Below are the code and all the weights of a small trained network. Each question names an input and a class and asks about switching units off, where a switched-off unit gives its printed mean instead of its output.

import numpy as np


def w(rows, s, z=0):
    codes = np.array(rows[::2]) - 128.0
    scale = np.full(codes.shape[1], s)
    scale[-1] = z or s
    return codes * scale


def f(y):
    return np.maximum(y, 0)


def log_softmax(a):
    a = a - a.max(-1, keepdims=True)
    return a - np.log(np.exp(a).sum(-1, keepdims=True))


def net(x, mask):
    res = np.array(x, float).reshape(1, 8) / 4 @ E
    y = f(res @ A[0][:, :-1].T + A[0][:, -1])
    res = res + np.where(mask, y, B[0][:, -1]) @ B[0][:, :-1]
    return log_softmax(res[-1] @ U[:, :-1].T + U[:, -1])


A, B = {}, {}
E = w([
[128,126,128,125],'x0',
[130,130,129,130],'x1',
[179,186,133,67],'x2',
[155,138,9,154],'x3',
[129,129,130,129],'x4',
[129,128,129,127],'x5',
[203,61,137,122],'x6',
[129,129,132,134],'x7',
],0.015)
A[0] = w([
[109,93,247,98,38],'N1',
[129,141,145,123,252],'N2',
[163,85,145,103,165],'N3',
[190,210,118,85,109],'N4',
[24,237,116,146,84],'N5',
[44,30,122,208,50],'N6',
[220,59,141,159,56],'N7',
[167,135,4,147,114],'N8',
[135,147,141,19,102],'N9',
[100,156,200,113,135],'N10',
],0.012)
B[0] = w([
[132,244,32,133,227],'N1',
[82,55,124,186,244],'N2',
[98,94,103,79,195],'N3',
[158,121,206,188,196],'N4',
[208,62,112,15,216],'N5',
[232,164,216,179,209],'N6',
[155,119,92,33,185],'N7',
[85,189,114,143,246],'N8',
[156,133,207,189,186],'N9',
[86,157,71,121,215],'N10',
],0.011,0.013)
U = w([
[84,254,41,135,78],'0',
[178,172,192,173,50],'1',
[153,106,76,19,33],'2',
[55,117,109,152,252],'3',
[52,116,106,148,248],'4',
],0.0095,0.012)

Each question gives the input, the list of numbers given to net, and the class t.
The units are the neurons (one row each of A and B). Each row of codes is followed by its name. A weight is (code - 128) times the scale printed after its matrix; where a second scale follows, it is the last column's (A, B and U).
mask holds one flag per neuron, in row order. A switched-off neuron (its flag False) gives its mean, the last column of its row in B, instead of its output. The means were averaged over made-up inputs and are rounded, as every weight is.
A unit's drop is (log p(t) with every unit on - log p(t) with that unit switched off) / (log p(t) with every unit on - log p(t) with every unit switched off).
The circuit of an input: a set's keep is (log p(t) with only the set's units on - log p(t) with every unit switched off) / (log p(t) with every unit on - log p(t) with every unit switched off). Starting from all 10 units, units are removed one at a time, each time the one whose removal leaves the highest keep (on an exact tie, the one counted first), for as long as the keep stays at least 0.8.
circuit, biggest first: the units of the circuit, biggest drop first
unit that matters most: the unit with the biggest drop
top k neurons: the k neurons with the biggest drops, biggest first
drop of u: that unit's drop, to one decimal
input [-5,5,-8,6,-2,2,8,-8], class 1: unit that matters most => N6
input [4,8,6,4,3,-1,6,7], class 4: circuit, biggest first => (N5, N1)
input [-7,4,1,-5,-8,6,-7,2], class 2: top 2 neurons => (N5, N8)
input [7,-5,4,4,8,5,-6,1], class 2: top 3 neurons => (N5, N1, N6)
input [-6,2,5,1,-4,1,6,-8], class 3: circuit, biggest first => (N5, N1)
input [-8,-4,7,0,7,4,4,2], class 1: top 2 neurons => (N4, N9)
input [8,-1,4,-6,-3,-1,-2,-3], class 0: top 2 neurons => (N1, N10)
input [6,3,3,-6,-1,6,7,7], class 2: top 3 neurons => (N7, N8, N3)
input [-7,-4,-4,6,-8,6,-7,2], class 2: top 2 neurons => (N5, N1)
input [-6,0,-5,8,5,8,4,6], class 0: top 2 neurons => (N8, N2)
input [-4,5,-1,2,2,-4,5,3], class 2: top 4 neurons => (N7, N4, N9, N2)
input [-1,-8,-7,8,-3,7,8,7], class 0: top 2 neurons => (N8, N5)
input [-6,7,7,-8,5,5,3,-5], class 0: top 3 neurons => (N1, N10, N6)
input [-7,-4,8,-3,2,6,-6,0], class 1: circuit, biggest first => (N4)
input [-5,-5,8,6,-1,2,8,1], class 1: top 2 neurons => (N4, N5)
input [-4,5,0,-3,5,-8,5,1], class 2: top 3 neurons => (N7, N8, N4)
input [-4,-3,-6,-7,-2,5,-4,1], class 0: drop of N3 => 0.0
input [-4,0,-7,-8,0,4,-2,8], class 0: drop of N10 => 0.2
input [-2,-3,-1,-5,6,-8,-3,-3], class 0: drop of N1 => 1.2
input [-8,-7,1,3,-2,-6,-3,-7], class 3: circuit, biggest first => (N1)
